Below are the code and all the weights of a small trained network. Each question names an input and a class and asks about switching units off, where a switched-off unit gives its printed mean instead of its output.

import numpy as np


def w(rows, s, z=0):
    codes = np.array(rows[::2]) - 128.0
    scale = np.full(codes.shape[1], s)
    scale[-1] = z or s
    return codes * scale


def norm(h):
    return h / np.sqrt((h * h).mean(-1, keepdims=True) + 1e-5)


def f(y):
    return y / 2 * (1 + np.tanh(0.7978845608 * (y + 0.044715 * y**3)))


def log_softmax(a):
    a = a - a.max(-1, keepdims=True)
    return a - np.log(np.exp(a).sum(-1, keepdims=True))


def net(x, mask):
    res = np.array(x, float).reshape(1, 8) / 4 @ E
    u = 0
    for l in range(2):
        y = f(norm(res) @ A[l][:, :-1].T + A[l][:, -1])
        res = res + np.where(mask[u : u + 14], y, B[l][:, -1]) @ B[l][:, :-1]
        u += 14
    return log_softmax(norm(res)[-1] @ U[:, :-1].T + U[:, -1])


A, B = {}, {}
E = w([
[156,59,123,255,117,115,124,136,131,111,77,155],'x0',
[128,127,126,130,126,130,129,122,128,132,131,126],'x1',
[43,200,139,174,126,114,139,117,50,130,99,140],'x2',
[129,126,126,128,127,130,127,128,129,130,126,133],'x3',
[127,127,130,128,126,125,131,121,126,124,128,132],'x4',
[23,98,133,151,124,119,153,114,232,133,194,124],'x5',
[181,242,128,191,131,136,121,141,219,125,127,125],'x6',
[129,127,122,127,121,125,129,127,128,123,130,132],'x7',
],0.0025)
A[0] = w([
[218,120,135,114,139,132,123,137,218,126,137,117,50],'L0N0',
[129,128,128,128,128,129,128,128,127,127,129,128,128],'L0N1',
[90,210,136,174,147,133,136,128,114,138,111,119,11],'L0N2',
[128,126,129,128,130,129,125,126,124,131,131,131,118],'L0N3',
[129,222,139,173,133,136,128,134,173,139,117,136,1],'L0N4',
[91,183,143,161,135,132,129,125,105,140,110,133,37],'L0N5',
[63,152,125,166,118,133,115,128,230,118,153,133,68],'L0N6',
[137,226,147,67,135,122,129,134,157,122,151,128,40],'L0N7',
[92,79,149,94,134,127,134,129,86,127,128,148,97],'L0N8',
[178,123,134,255,126,125,131,120,150,119,118,130,66],'L0N9',
[227,202,125,134,122,133,114,135,92,117,103,138,57],'L0N10',
[193,189,130,148,124,121,129,128,182,115,144,133,30],'L0N11',
[132,184,121,72,121,129,136,115,144,122,145,127,39],'L0N12',
[91,176,119,171,114,116,123,138,100,100,134,131,30],'L0N13',
],0.0081,0.0013)
B[0] = w([
[129,134,103,17,26,87,99,80,148,47,161,246,229],'L0N0',
[121,128,127,129,126,125,131,126,131,131,132,128,128],'L0N1',
[161,119,114,55,51,93,70,98,125,76,132,231,205],'L0N2',
[119,127,124,128,129,122,136,129,139,127,135,120,127],'L0N3',
[89,87,39,254,72,135,101,101,57,80,175,7,224],'L0N4',
[163,48,106,29,133,89,133,138,187,93,199,189,182],'L0N5',
[223,188,204,140,213,107,239,66,85,201,121,119,248],'L0N6',
[37,131,124,102,166,200,82,194,168,180,72,107,215],'L0N7',
[157,119,50,206,98,153,86,95,134,114,141,23,198],'L0N8',
[16,117,129,76,177,187,85,208,172,187,48,125,253],'L0N9',
[173,182,202,163,206,97,250,53,124,199,153,115,246],'L0N10',
[169,34,68,207,102,137,74,145,64,86,165,6,212],'L0N11',
[84,60,137,167,151,129,118,185,149,144,20,173,174],'L0N12',
[184,134,147,33,56,154,119,115,207,91,120,154,174],'L0N13',
],0.0063,0.0057)
A[1] = w([
[77,120,183,182,156,105,100,180,164,131,74,152,55],'L1N0',
[184,188,138,121,149,118,131,143,98,132,98,114,67],'L1N1',
[164,178,187,212,94,149,107,214,132,123,136,200,32],'L1N2',
[50,183,132,80,182,158,116,171,141,165,99,118,9],'L1N3',
[135,124,171,163,169,175,110,158,104,99,145,149,84],'L1N4',
[89,197,190,178,105,158,128,185,77,154,114,123,69],'L1N5',
[103,146,173,85,150,127,153,173,134,113,128,225,72],'L1N6',
[141,164,116,112,113,125,122,151,94,115,134,130,43],'L1N7',
[55,121,162,122,191,172,115,255,153,169,47,154,7],'L1N8',
[93,160,150,172,90,136,138,135,173,123,134,102,66],'L1N9',
[81,137,98,123,90,150,49,207,147,100,126,150,56],'L1N10',
[142,217,208,162,187,99,236,151,86,164,173,129,3],'L1N11',
[126,186,135,145,131,87,84,148,78,108,174,104,28],'L1N12',
[105,160,154,92,131,98,147,184,131,114,137,211,65],'L1N13',
],0.0057,0.0015)
B[1] = w([
[113,138,104,41,122,183,112,96,160,157,151,77,150],'L1N0',
[107,102,122,135,141,143,159,71,187,126,151,107,134],'L1N1',
[199,97,113,161,86,168,138,85,120,155,78,141,94],'L1N2',
[137,83,126,143,130,143,112,127,149,145,91,152,197],'L1N3',
[147,91,80,45,130,118,117,42,128,164,151,94,104],'L1N4',
[108,131,119,97,103,126,136,99,156,135,148,117,127],'L1N5',
[173,93,96,166,130,123,102,154,116,108,169,99,179],'L1N6',
[146,42,103,128,147,122,141,52,235,121,105,107,104],'L1N7',
[82,123,129,119,147,155,108,164,139,144,86,162,254],'L1N8',
[253,2,58,36,179,140,106,40,99,137,94,100,115],'L1N9',
[164,144,156,142,155,117,177,85,126,151,139,132,181],'L1N10',
[162,166,165,127,149,102,173,117,109,136,134,129,229],'L1N11',
[128,70,127,109,110,154,133,130,128,146,136,102,112],'L1N12',
[89,140,102,135,67,130,127,69,120,96,136,76,152],'L1N13',
],0.0096,0.0039)
U = w([
[125,86,52,234,92,137,81,133,58,93,159,2,201],'0',
[39,104,137,92,183,202,89,186,177,197,31,165,132],'1',
[189,207,216,146,203,84,249,77,104,173,146,123,163],'2',
[155,130,127,45,32,77,98,121,169,28,174,233,12],'3',
],0.0056,0.00011)

Each question gives the input, the list of numbers given to net, and the class t.
The units are the neurons (one row each of A and B). Each row of codes is followed by its name. A weight is (code - 128) times the scale printed after its matrix; where a second scale follows, it is the last column's (A, B and U).
mask holds one flag per neuron, layer by layer. A switched-off neuron (its flag False) gives its mean, the last column of its row in B, instead of its output. The means were averaged over made-up inputs and are rounded, as every weight is.
A unit's drop is (log p(t) with every unit on - log p(t) with that unit switched off) / (log p(t) with every unit on - log p(t) with every unit switched off).
The circuit of an input: a set's keep is (log p(t) with only the set's units on - log p(t) with every unit switched off) / (log p(t) with every unit on - log p(t) with every unit switched off). Starting from the 12 units with the biggest drops (on a tie, the unit counted first), units are removed one at a time, each time the one whose removal leaves the highest keep (on an exact tie, the one counted first), for as long as the keep stays at least 0.8.
circuit, biggest first: the units of the circuit, biggest drop first
unit that matters most: the unit with the biggest drop
k most important neurons: the k neurons with the biggest drops, biggest first
k most important neurons of layer l: the k neurons of layer l with the biggest drops, biggest first
input [4,0,7,7,-8,-5,-2,3], class 3: unit that matters most	L0N6
input [2,-8,-2,-8,6,-3,-4,0], class 0: 2 most important neurons	[L0N6; L0N8]
input [4,3,8,-8,0,-5,-7,-7], class 3: circuit, biggest first	[L0N4; L0N6; L0N9]
input [-7,-2,3,5,-2,-6,-7,0], class 0: 4 most important neurons	[L0N8; L0N9; L0N6; L0N7]
input [2,-2,-5,1,7,6,4,-2], class 2: 2 most important neurons	[L0N6; L0N2]
input [0,-6,-2,8,2,-7,-7,0], class 0: 2 most important neurons	[L0N8; L0N6]
input [8,6,2,-8,0,-7,3,-6], class 1: 2 most important neurons	[L0N9; L0N6]
input [-2,2,5,8,-7,4,-4,1], class 3: 3 most important neurons of layer 0	[L0N10; L0N4; L0N11]
input [6,0,0,-2,8,3,7,-1], class 0: 3 most important neurons of layer 0	[L0N4; L0N11; L0N7]
input [6,0,-4,-8,0,-4,5,5], class 1: 3 most important neurons	[L0N9; L0N8; L0N6]
input [-8,8,8,-8,-8,-2,4,4], class 1: 2 most important neurons	[L0N7; L0N12]
input [-8,-5,2,-1,5,-8,7,0], class 1: 2 most important neurons of layer 1	[L1N10; L1N8]
input [-4,-7,-2,2,1,5,-7,7], class 0: 2 most important neurons of layer 0	[L0N8; L0N9]
input [1,4,5,1,7,8,0,-5], class 2: circuit, biggest first	[L0N6]
input [-4,7,5,7,7,5,-3,-2], class 2: 2 most important neurons	[L0N9; L0N0]
input [6,4,-1,2,-6,-6,2,5], class 1: 2 most important neurons	[L0N9; L0N6]
input [3,-6,5,0,7,3,-7,-4], class 0: 2 most important neurons	[L0N8; L0N0]
input [-5,4,-3,-1,8,-7,-8,3], class 0: 2 most important neurons	[L0N8; L0N6]
input [-2,6,0,-3,8,7,-7,6], class 0: 3 most important neurons of layer 0	[L0N8; L0N10; L0N6]
input [-5,-2,6,1,8,-5,3,5], class 3: circuit, biggest first	[L0N2]
input [0,-5,4,1,4,0,4,1], class 0: 2 most important neurons of layer 0	[L0N4; L0N11]
input [5,0,4,3,8,-7,-5,5], class 2: 2 most important neurons of layer 0	[L0N4; L0N11]
input [1,-8,-4,-7,-5,-2,3,6], class 3: 2 most important neurons	[L0N0; L0N8]
input [-6,3,6,-8,-1,3,-6,-8], class 0: 2 most important neurons of layer 1	[L1N8; L1N11]
